X = [125 140 131 127 127 143 127 128 153 129 132 131 128 126 114 135]
The entry just left of 135 -> 114
The entry just right of 140 -> 131
Which number is the entry just left of the smallest entry?
A: 126

Questions about the row below.
1) Give the entry just right of the centre entry.
2) Give the entry just right of 151.
3) Give the 1st entry from the right.
4) Give the 2nd entry from the right.
[153 151 131 125 127 130 143 124 133 135 106 136 116 138 112]
1) 133
2) 131
3) 112
4) 138

x = [123 130 111 137 132 131 122 124 121 126 103 136 152 144 116 144]
The entry just right of the smallest entry?
Answer: 136
The entry just left of 116 is 144

A =
128,133,127,121,130,124,124,125,131,141,121,121
132,127,123,127,133,125,127,123,131,133,122,138
126,128,129,129,126,129,128,130,126,126,131,125
127,129,130,128,127,129,129,129,128,127,129,125
127,134,127,120,130,123,122,126,130,143,120,118
128,126,126,129,128,127,127,128,126,127,129,132
127,127,126,128,127,127,126,128,126,129,129,130
123,136,124,115,128,119,115,125,127,154,118,112
128,128,127,128,128,127,127,128,127,129,128,129
133,127,121,126,134,123,127,121,132,135,119,142
128,129,128,126,128,127,127,128,129,131,126,126
126,127,127,128,126,128,126,129,125,128,130,127
126,127,129,129,125,129,127,130,125,125,132,126
Which number is the entry in the bottom-right corner?
Answer: 126
The bottom entry of the column that holds the largest entry: 125
Which number is the last entry of the smallest entry's row?
Answer: 112
The first entry in the row that holds the largest entry -> 123
Which number is the 1st entry on the diagonal from the top-right corner?
Answer: 121
Which number is the third entry on the main diagonal?
Answer: 129
Which number is the largest entry in the first row?
Answer: 141
Which number is the entry directly below the smallest entry?
Answer: 129
Which number is the 4th-last entry, reading row by row?
Answer: 125
Which number is the entry in the top-left corner?
Answer: 128
The entry just right of the largest entry -> 118
Which number is the bottom-left entry?
Answer: 126
Which number is the 2nd-last entry, reading row by row?
Answer: 132
Which number is the second largest entry?
Answer: 143
The entry directly above the smallest entry: 130
Which number is the entry just left of 141?
Answer: 131
The 5th entry from the end, reading row by row: 130
The entry directly above the largest entry is 129
Which number is the entry directly below the largest entry?
Answer: 129
Which number is the second entry, reading row by row?
Answer: 133
Which number is the entry just left of 143?
Answer: 130
Which number is the 2nd entry on the diagonal from the top-right corner?
Answer: 122
Which number is the largest entry in the first column?
Answer: 133
Which number is the maximum?
Answer: 154

Read these off the grid that follows. Indices start at 1.
1) Give the entry in the bottom-right corner.
2) Give the entry in the top-left corner.
3) Give the entry in row 3 and column 3.
4) Give the bottom entry of the column that holds the smallest entry.
5) Give the entry in row 2 and column 1.
6) Give the entry at row 1, column 2.
7) Give the entry in the top-right corner.
8) Give the entry in row 1 and column 3.
111  106  140  121
122  106  130  121
112  103  136  120
114  111  136  122
113  111  137  122
109  103  145  120
123  109  130  121
121  112  131  122
123  111  130  122
111  103  139  120
131  130  129  128
116  107  133  121
121  110  131  122
111  102  138  119
111  106  140  121
1) 121
2) 111
3) 136
4) 106
5) 122
6) 106
7) 121
8) 140

Questions about the array below. Rows and columns are numbered from 1.
1) Find the entry at row 1, column 1.
2) Find the top-right entry.
3) Find the entry just left of the largest entry.
4) Find the entry directly above the largest entry.
5) Find the smallest entry.
6) Find the entry in row 1 and column 2.
7) Find the entry directly below the smallest entry.
8) Find the entry at row 3, column 1.
[[128 118 124 128 123 113 125 128 133 132 136 137 127]
 [128 117 130 128 142 140 134 128 120 129 140 140 129]
 [128 114 123 128 134 119 126 128 150 129 132 132 131]
 [128 153 142 128 143 130 127 128 114 126 139 139 119]
 [128 145 131 128 131 124 119 128 138 126 127 126 124]
 [128 143 125 128 116 124 132 128 111 131 131 129 139]
 [128 127 138 128 137 122 127 128 116 131 124 125 139]
 [128 121 138 128 138 141 131 128 128 130 126 126 123]
 [128 130 133 128 140 122 129 128 124 129 133 134 133]
 [128 123 141 128 132 124 125 128 130 139 122 122 135]
 [128 140 125 128 132 119 120 128 123 122 135 136 119]
 [128 127 133 128 138 124 126 128 141 125 130 131 115]]
1) 128
2) 127
3) 128
4) 114
5) 111
6) 118
7) 116
8) 128

Questions about the matrix below.
1) The entry just right of 126?
2) The entry just right of 119?
3) The entry just right of the smallest entry?
4) The entry just left of the largest entry?
5) The entry just left of the smallest entry?
((146, 106, 115, 121, 117, 120, 119, 129, 129, 122, 136, 149), (136, 123, 137, 117, 126, 121, 117, 133, 123, 128, 118, 135))
1) 121
2) 129
3) 115
4) 136
5) 146
